Below are the code and all the weights of a small trained network. Each question names an input and a target symbol and asks about switching units off, where a switched-off unit gives its printed mean instead of its output.

import numpy as np


def w(rows, s, z=0):
    codes = np.array(rows[::2]) - 128.0
    scale = np.full(codes.shape[1], s)
    scale[-1] = z or s
    return codes * scale


def f(y):
    return np.maximum(y, 0)


def softmax(a):
    e = np.exp(a - a.max(-1, keepdims=True))
    return e / e.sum(-1, keepdims=True)


def log_softmax(a):
    a = a - a.max(-1, keepdims=True)
    return a - np.log(np.exp(a).sum(-1, keepdims=True))


def net(x, mask):
    ids = ['ΘΛΨΩαβγεζημπστφ'.index(c) for c in x.split()]
    T = len(ids)
    res = E[ids] + P[:T]
    u = 0
    for l in range(2):
        r = res
        for j in range(2):
            rows = slice(2 * j, 2 * j + 2)
            q, k, v = (r @ M[l][rows].T for M in (Q, K, V))
            z = softmax(np.where(np.tri(T) > 0, q @ k.T / 2**0.5, -1e9)) @ v
            o = O[l][rows]
            res = res + np.where(mask[u + j], z, o[:, -1]) @ o[:, :-1]
        u += 2
        y = f(res @ A[l][:, :-1].T + A[l][:, -1])
        res = res + np.where(mask[u : u + 4], y, B[l][:, -1]) @ B[l][:, :-1]
        u += 4
    return log_softmax(res[-1] @ U[:, :-1].T + U[:, -1])


Q, K, V, O, A, B = {}, {}, {}, {}, {}, {}
E = w([
[102,125,171,102,10,116,129,84,46],'Θ',
[60,64,138,23,100,182,132,163,99],'Λ',
[92,98,99,9,72,77,138,117,107],'Ψ',
[75,87,138,15,168,77,183,235,92],'Ω',
[78,80,178,94,63,106,106,136,101],'α',
[78,97,63,79,76,143,67,126,109],'β',
[132,86,189,125,59,174,118,154,115],'γ',
[168,32,104,92,119,86,97,131,189],'ε',
[109,92,216,158,142,89,173,183,179],'ζ',
[22,135,135,139,137,142,196,157,73],'η',
[156,108,193,140,91,13,156,78,217],'μ',
[110,148,176,170,236,183,157,34,175],'π',
[71,111,70,66,131,254,185,134,162],'σ',
[120,131,66,160,82,212,96,108,227],'τ',
[175,115,122,104,100,197,233,70,180],'φ',
],0.0067)
P = w([
[224,182,161,47,99,137,106,190,88],'0',
[123,140,228,40,175,147,44,103,112],'1',
[199,160,139,62,84,137,130,175,94],'2',
[113,117,219,74,163,155,65,101,130],'3',
[180,142,123,89,72,135,152,168,108],'4',
[91,100,200,99,150,158,89,98,146],'5',
[164,121,106,115,61,134,178,163,119],'6',
[75,80,183,123,140,156,113,90,160],'7',
[147,102,86,142,50,130,199,154,132],'8',
[54,63,162,148,126,151,130,77,172],'9',
[131,81,78,168,40,134,227,146,141],'10',
[35,41,144,168,116,143,156,67,180],'11',
[116,58,63,197,34,133,253,136,149],'12',
[12,22,132,189,103,144,174,71,195],'13',
],0.0053)
Q[0] = w([
[164,190,33,157,187,67,117,158,82],'0.h1',
[138,118,110,92,81,172,174,137,140],'0.h1',
[93,116,172,132,191,130,106,59,178],'0.h2',
[210,202,14,253,240,12,85,144,39],'0.h2',
],0.034)
K[0] = w([
[180,180,82,44,184,81,71,192,106],'0.h1',
[96,47,39,138,99,96,142,151,126],'0.h1',
[159,249,127,165,216,126,112,20,253],'0.h2',
[196,243,184,23,158,136,58,178,60],'0.h2',
],0.021)
V[0] = w([
[145,114,87,96,130,121,144,125,112],'0.h1',
[108,62,129,174,112,137,130,101,125],'0.h1',
[150,206,156,176,37,164,107,1,105],'0.h2',
[104,126,130,169,76,171,70,157,71],'0.h2',
],0.02)
O[0] = w([
[145,150,96,124,145,141,179,122,121,89],'0.h1',
[70,97,112,97,127,115,152,172,191,252],'0.h1',
[97,229,134,95,2,123,137,39,170,181],'0.h2',
[83,112,81,189,66,159,75,84,76,76],'0.h2',
],0.0076,0.0037)
A[0] = w([
[153,36,135,92,48,114,118,141,77,250],'0.n1',
[169,134,30,109,94,23,184,150,47,116],'0.n2',
[146,177,9,119,138,178,113,131,143,88],'0.n3',
[56,79,212,57,144,119,66,124,130,113],'0.n4',
],0.016,0.0021)
B[0] = w([
[129,227,111,124,154,151,104,209,193,237],'0.n1',
[76,133,87,31,90,4,181,45,49,152],'0.n2',
[169,107,48,208,111,130,107,62,109,151],'0.n3',
[99,158,95,80,173,86,61,77,163,255],'0.n4',
],0.011,0.0096)
Q[1] = w([
[91,198,55,38,205,47,70,97,193],'1.h1',
[160,136,129,213,86,63,150,193,72],'1.h1',
[138,3,195,148,99,184,157,40,63],'1.h2',
[157,117,123,107,71,155,153,194,98],'1.h2',
],0.02)
K[1] = w([
[23,57,69,121,74,117,144,195,181],'1.h1',
[60,128,106,141,80,44,27,228,50],'1.h1',
[248,141,178,79,125,177,43,95,36],'1.h2',
[78,222,92,141,113,41,121,231,134],'1.h2',
],0.014)
V[1] = w([
[68,13,71,141,99,170,32,135,68],'1.h1',
[96,162,171,209,107,26,58,170,92],'1.h1',
[232,45,120,81,34,55,53,179,185],'1.h2',
[111,84,196,254,137,28,132,95,154],'1.h2',
],0.015)
O[1] = w([
[91,218,160,155,140,122,152,135,115,16],'1.h1',
[59,124,71,145,106,82,92,183,143,93],'1.h1',
[198,191,9,83,152,68,180,152,189,123],'1.h2',
[141,144,116,156,136,74,41,112,111,7],'1.h2',
],0.011,0.017)
A[1] = w([
[224,147,150,198,3,96,177,165,166,80],'1.n1',
[146,172,93,96,189,100,42,93,150,51],'1.n2',
[77,155,84,185,222,143,20,117,113,2],'1.n3',
[162,148,69,144,153,166,227,124,110,52],'1.n4',
],0.012,0.0048)
B[1] = w([
[191,95,237,107,47,56,49,188,65,183],'1.n1',
[85,108,171,231,91,131,169,141,81,243],'1.n2',
[255,194,54,28,147,178,78,110,56,166],'1.n3',
[123,206,130,157,164,142,50,112,64,255],'1.n4',
],0.0098,0.014)
U = w([
[146,135,171,138,97,156,123,207,149,91],'Θ',
[111,135,98,67,104,95,177,105,100,99],'Λ',
[140,131,143,106,115,47,148,133,132,165],'Ψ',
[101,103,145,89,174,86,142,158,88,96],'Ω',
[106,135,110,87,49,113,166,105,116,48],'α',
[154,144,152,98,104,115,141,112,93,47],'β',
[84,136,66,84,109,133,140,129,199,141],'γ',
[153,107,122,190,201,113,147,193,180,255],'ε',
[159,107,76,218,151,191,121,135,85,109],'ζ',
[138,148,111,75,189,89,33,123,169,89],'η',
[91,86,135,169,88,118,231,149,55,159],'μ',
[66,92,150,158,112,89,2,89,126,149],'π',
[102,167,200,105,196,157,154,149,152,78],'σ',
[123,200,100,156,69,115,161,69,142,182],'τ',
[198,93,102,120,108,165,198,109,170,184],'φ',
],0.0067,0.0065)

Each question gives the input, a string of symbols that net reads in full, and the target symbol t.
The units are the heads (2 rows each of Q, K, V and O) and the neurons (one row each of A and B). Each row of codes is followed by its name. A weight is (code - 128) times the scale printed after its matrix; where a second scale follows, it is the last column's (O, A, B and U).
mask holds one flag per unit, layer by layer, with each layer's heads first. A switched-off unit (its flag False) gives its mean, the last column of its rows in O or B, instead of its output. The means were averaged over made-up inputs and are rounded, as every weight is.
A unit's drop is (log p(t) with every unit on - log p(t) with that unit switched off) / (log p(t) with every unit on - log p(t) with every unit switched off).
The circuit of an input: a set's keep is (log p(t) with only the set's units on - log p(t) with every unit switched off) / (log p(t) with every unit on - log p(t) with every unit switched off). Starting from all 12 units, units are removed one at a time, each time the one whose removal leaves the highest keep (on an exact tie, the one counted first), for as long as the keep stays at least 0.8.
units of the circuit, in order: the units of the circuit, biggest drop first
top k neurons: the k neurons with the biggest drops, biggest first
k most important neurons of layer l: the k neurons of layer l with the biggest drops, biggest first
heads that matter: for each layer, one digit per head in row order, 1 if its drop is at least 0.15 and else 0, layers parted by /
input γ γ β η, target η: heads that matter => 01 / 11
input Ψ σ γ Ω φ γ ε γ β γ Ψ, target Λ: most important neuron of layer 1 => 1.n2
input ζ π γ γ π γ φ, target β: top 2 neurons => 1.n4; 0.n4
input π γ γ ε π, target φ: units of the circuit, in order => 0.h2; 1.h1; 0.n4
input π μ γ τ η φ Λ ε, target φ: units of the circuit, in order => 1.h1; 0.h2; 1.n4; 0.n4
input φ η σ ζ γ γ γ π Θ σ π τ π σ, target τ: units of the circuit, in order => 1.h1; 0.h2; 0.n3
input α γ ε γ γ β Θ γ ε ζ π φ σ β, target φ: units of the circuit, in order => 0.h2; 1.h1; 0.h1; 0.n3
input σ γ γ π Λ γ β γ ε, target η: 2 most important neurons of layer 0 => 0.n2; 0.n4
input μ Ψ π σ τ, target π: heads that matter => 01 / 00
input π π π γ γ σ γ ε, target σ: heads that matter => 00 / 10
input γ γ γ γ γ σ ζ σ η π Ψ φ Ω Θ, target φ: units of the circuit, in order => 1.h1; 0.h2
input γ γ Ω, target Ω: units of the circuit, in order => 0.h2; 0.n2
input π ζ π γ φ ε γ φ β Ω π γ, target π: heads that matter => 11 / 01
input σ γ η ζ φ η π γ γ φ γ φ π ζ, target φ: heads that matter => 01 / 10
input γ γ ζ π ζ Ψ, target π: heads that matter => 01 / 01
input ζ β γ π π ε, target π: units of the circuit, in order => 1.h2; 0.n4
input φ φ γ γ σ, target ζ: top 2 neurons => 1.n4; 0.n4
input π φ β ζ γ Λ γ π γ σ μ γ π σ, target σ: heads that matter => 10 / 10
input π γ γ π γ ζ Ω ζ τ π φ, target β: heads that matter => 01 / 10
input Θ φ β σ φ γ, target φ: units of the circuit, in order => 0.h2; 1.h1; 1.n4
input γ η Ψ γ, target η: heads that matter => 11 / 11
input γ γ φ β π, target φ: top neuron => 1.n2
input γ π γ η σ π Ω γ π π σ Ω, target σ: top 2 neurons => 0.n4; 0.n3
input Θ α π γ π η, target π: heads that matter => 11 / 01
